Below are the code and all the weights of a small trained network. Each question names an input and a target symbol and asks about switching units off, where a switched-off unit gives its printed mean instead of its output.

import numpy as np


def w(rows, s, z=0):
    codes = np.array(rows[::2]) - 128.0
    scale = np.full(codes.shape[1], s)
    scale[-1] = z or s
    return codes * scale


def f(y):
    return y / 2 * (1 + np.tanh(0.7978845608 * (y + 0.044715 * y**3)))


def softmax(a):
    e = np.exp(a - a.max(-1, keepdims=True))
    return e / e.sum(-1, keepdims=True)


def log_softmax(a):
    a = a - a.max(-1, keepdims=True)
    return a - np.log(np.exp(a).sum(-1, keepdims=True))


def net(x, mask):
    ids = ['αβδζθλμξπστφψω'.index(c) for c in x.split()]
    T = len(ids)
    res = E[ids] + P[:T]
    u = 0
    for l in range(2):
        r = res
        for j in range(2):
            rows = slice(2 * j, 2 * j + 2)
            q, k, v = (r @ M[l][rows].T for M in (Q, K, V))
            z = softmax(np.where(np.tri(T) > 0, q @ k.T / 2**0.5, -1e9)) @ v
            o = O[l][rows]
            res = res + np.where(mask[u + j], z, o[:, -1]) @ o[:, :-1]
        u += 2
        y = f(res @ A[l][:, :-1].T + A[l][:, -1])
        res = res + np.where(mask[u : u + 4], y, B[l][:, -1]) @ B[l][:, :-1]
        u += 4
    return log_softmax(res[-1] @ U[:, :-1].T + U[:, -1])


Q, K, V, O, A, B = {}, {}, {}, {}, {}, {}
E = w([
[139,166,34,102,141,142,85,116,198,155],'α',
[130,114,182,147,107,179,181,210,100,215],'β',
[150,126,13,166,134,126,167,146,109,161],'δ',
[114,96,110,187,89,45,187,105,74,87],'ζ',
[155,253,76,119,141,149,122,148,104,134],'θ',
[38,170,89,152,113,87,112,74,164,75],'λ',
[11,102,88,173,164,140,67,181,111,167],'μ',
[119,111,148,112,149,158,88,176,169,175],'ξ',
[99,126,110,180,70,212,148,94,193,141],'π',
[173,229,136,122,130,127,212,129,165,139],'σ',
[102,63,79,89,128,58,96,160,140,48],'τ',
[121,52,176,97,65,110,119,164,66,133],'φ',
[220,117,94,99,120,150,152,131,187,194],'ψ',
[74,71,108,192,149,134,164,164,117,212],'ω',
],0.015)
P = w([
[81,155,92,85,116,115,109,146,106,184],'0',
[143,66,153,112,199,162,188,10,91,144],'1',
[81,127,93,74,60,82,159,197,159,168],'2',
[222,83,127,245,80,107,111,143,163,63],'3',
[36,99,115,65,63,60,165,199,192,159],'4',
[218,108,60,151,192,188,199,148,61,190],'5',
],0.013)
Q[0] = w([
[60,65,40,87,3,59,195,157,191,190],'L0H0',
[94,109,160,88,137,79,164,76,147,115],'L0H0',
[205,137,130,227,146,166,82,165,101,78],'L0H1',
[136,122,235,137,117,116,71,39,91,54],'L0H1',
],0.0069)
K[0] = w([
[84,85,185,117,7,86,122,84,155,57],'L0H0',
[80,139,161,69,161,103,169,94,122,113],'L0H0',
[183,133,132,173,212,118,104,98,109,155],'L0H1',
[131,153,100,100,215,92,128,153,118,254],'L0H1',
],0.0081)
V[0] = w([
[86,130,180,129,80,111,136,49,63,64],'L0H0',
[96,177,152,56,204,203,135,157,160,179],'L0H0',
[137,164,151,77,158,64,102,166,83,130],'L0H1',
[80,189,254,80,74,72,72,134,156,93],'L0H1',
],0.0064)
O[0] = w([
[100,217,153,171,221,22,176,205,115,197,51],'L0H0',
[148,154,99,151,61,165,101,84,159,208,99],'L0H0',
[173,173,124,150,121,1,131,107,75,225,3],'L0H1',
[128,140,95,23,31,32,142,77,129,195,3],'L0H1',
],0.0076,0.0044)
A[0] = w([
[99,67,193,2,194,17,119,153,114,44,83],'L0N0',
[85,87,121,106,49,218,206,120,155,126,209],'L0N1',
[181,82,170,72,252,154,208,51,41,105,251],'L0N2',
[91,174,182,149,143,174,162,102,194,151,145],'L0N3',
],0.0047,0.0019)
B[0] = w([
[184,164,13,129,188,154,145,143,80,178,158],'L0N0',
[81,114,126,111,120,149,176,95,105,131,254],'L0N1',
[103,200,146,84,189,254,128,80,83,144,182],'L0N2',
[124,146,154,93,119,116,110,40,145,80,159],'L0N3',
],0.0086,0.0085)
Q[1] = w([
[114,208,47,84,189,236,170,64,34,241],'L1H0',
[9,109,108,40,2,231,141,90,181,109],'L1H0',
[142,137,193,217,101,92,104,209,229,70],'L1H1',
[142,90,128,145,8,38,89,153,132,138],'L1H1',
],0.0058)
K[1] = w([
[190,116,111,232,18,73,119,254,139,53],'L1H0',
[52,126,148,137,44,136,142,92,179,61],'L1H0',
[132,216,158,76,244,188,95,5,71,193],'L1H1',
[50,151,51,28,174,69,187,91,86,160],'L1H1',
],0.0066)
V[1] = w([
[32,14,126,156,151,112,108,187,59,169],'L1H0',
[145,2,170,87,129,132,24,127,203,182],'L1H0',
[204,112,47,39,179,159,21,175,53,127],'L1H1',
[182,89,228,94,101,152,208,173,90,144],'L1H1',
],0.0085)
O[1] = w([
[131,157,160,249,67,140,109,148,187,154,251],'L1H0',
[191,79,197,148,72,77,148,138,87,100,137],'L1H0',
[117,80,93,142,101,167,135,185,12,160,21],'L1H1',
[64,78,107,168,148,93,93,40,67,208,83],'L1H1',
],0.013,0.0029)
A[1] = w([
[129,104,106,202,216,181,131,35,90,125,126],'L1N0',
[186,95,109,229,41,129,150,165,96,145,174],'L1N1',
[79,181,85,77,116,38,162,242,135,218,4],'L1N2',
[118,166,155,152,38,30,114,254,137,197,102],'L1N3',
],0.0057,0.003)
B[1] = w([
[146,149,144,73,97,39,2,145,71,92,243],'L1N0',
[121,172,57,151,190,90,209,74,78,163,254],'L1N1',
[249,50,190,150,233,117,59,108,184,177,187],'L1N2',
[83,109,211,58,170,74,90,218,37,74,197],'L1N3',
],0.009,0.011)
U = w([
[67,162,91,129,89,87,130,89,91,192,177],'α',
[115,149,159,221,159,120,227,160,131,120,88],'β',
[175,63,97,163,142,91,212,48,100,111,133],'δ',
[137,85,198,134,133,47,62,85,121,189,123],'ζ',
[190,118,178,255,164,138,62,116,157,149,98],'θ',
[105,190,107,96,84,129,70,179,124,187,193],'λ',
[118,92,190,78,42,82,86,145,60,82,116],'μ',
[20,128,107,91,121,164,213,194,187,134,253],'ξ',
[94,158,73,52,60,123,138,196,93,95,132],'π',
[173,118,239,121,196,93,88,125,147,54,71],'σ',
[149,51,180,149,170,180,184,207,108,65,62],'τ',
[88,146,101,60,156,72,158,80,107,153,73],'φ',
[70,153,61,148,140,164,199,153,103,136,100],'ψ',
[88,149,179,154,74,165,73,230,89,78,137],'ω',
],0.0072,0.0063)

Each question gives the input, a string of symbols that net reads in full, and the target symbol t.
The units are the heads (2 rows each of Q, K, V and O) and the neurons (one row each of A and B). Each row of codes is followed by its name. A weight is (code - 128) times the scale printed after its matrix; where a second scale follows, it is the last column's (O, A, B and U).
mask holds one flag per unit, layer by layer, with each layer's heads first. A switched-off unit (its flag False) gives its mean, the last column of its rows in O or B, instead of its output. The means were averaged over made-up inputs and are rounded, as every weight is.
A unit's drop is (log p(t) with every unit on - log p(t) with that unit switched off) / (log p(t) with every unit on - log p(t) with every unit switched off).
The circuit of an input: a set's keep is (log p(t) with only the set's units on - log p(t) with every unit switched off) / (log p(t) with every unit on - log p(t) with every unit switched off). Starting from all 12 units, units are removed one at a time, each time the one whose removal leaves the highest keep (on an exact tie, the one counted first), for as long as the keep stays at least 0.8.
units of the circuit, in order: the units of the circuit, biggest drop first
unit that matters most: the unit with the biggest drop
k most important neurons: the k neurons with the biggest drops, biggest first
k most important neurons of layer l: the k neurons of layer l with the biggest drops, biggest first
heads that matter: for each layer, one digit per head in row order, 1 if its drop is at least 0.15 and else 0, layers parted by /
input ω π φ π ψ ψ, target σ: unit that matters most	L1H1
input π ψ π τ ψ, target τ: 2 most important neurons	(L0N0; L1N2)
input π ψ ψ π π ω, target σ: units of the circuit, in order	(L1H1; L1N0; L0N2)
input π π π ξ ω π, target δ: heads that matter	00 / 10
input ω ψ π ζ, target μ: 2 most important neurons	(L1N0; L0N2)
input ψ ω ξ σ μ π, target φ: heads that matter	00 / 11
input π ψ α, target ξ: heads that matter	00 / 00
input λ τ ξ, target τ: heads that matter	00 / 01
input ψ φ π, target ξ: 3 most important neurons of layer 1	(L1N0; L1N1; L1N2)
input π ω λ ζ π π, target λ: units of the circuit, in order	(L1N0; L1H0; L0H0)
input ψ τ β φ, target ψ: heads that matter	00 / 01
input τ ψ π ω ζ, target θ: 3 most important neurons	(L0N0; L1N2; L1N0)
input π δ π ψ, target ω: 4 most important neurons	(L0N2; L1N0; L1N1; L1N2)
input α π ω ζ, target σ: units of the circuit, in order	(L1H1; L0H0; L0N1)
input π ξ τ ψ φ μ, target μ: 2 most important neurons	(L1N0; L0N0)
input σ ξ π π, target δ: units of the circuit, in order	(L0N2; L1N1; L1H1)
input ψ λ ψ, target σ: heads that matter	10 / 01
input β π θ ψ ξ β, target μ: units of the circuit, in order	(L1N0; L1H1; L1H0; L0H0)
input π ψ π ω π σ, target θ: heads that matter	00 / 11
input π ψ ξ, target ξ: unit that matters most	L1N0
input ψ β ψ σ λ ω, target φ: units of the circuit, in order	(L1H0)
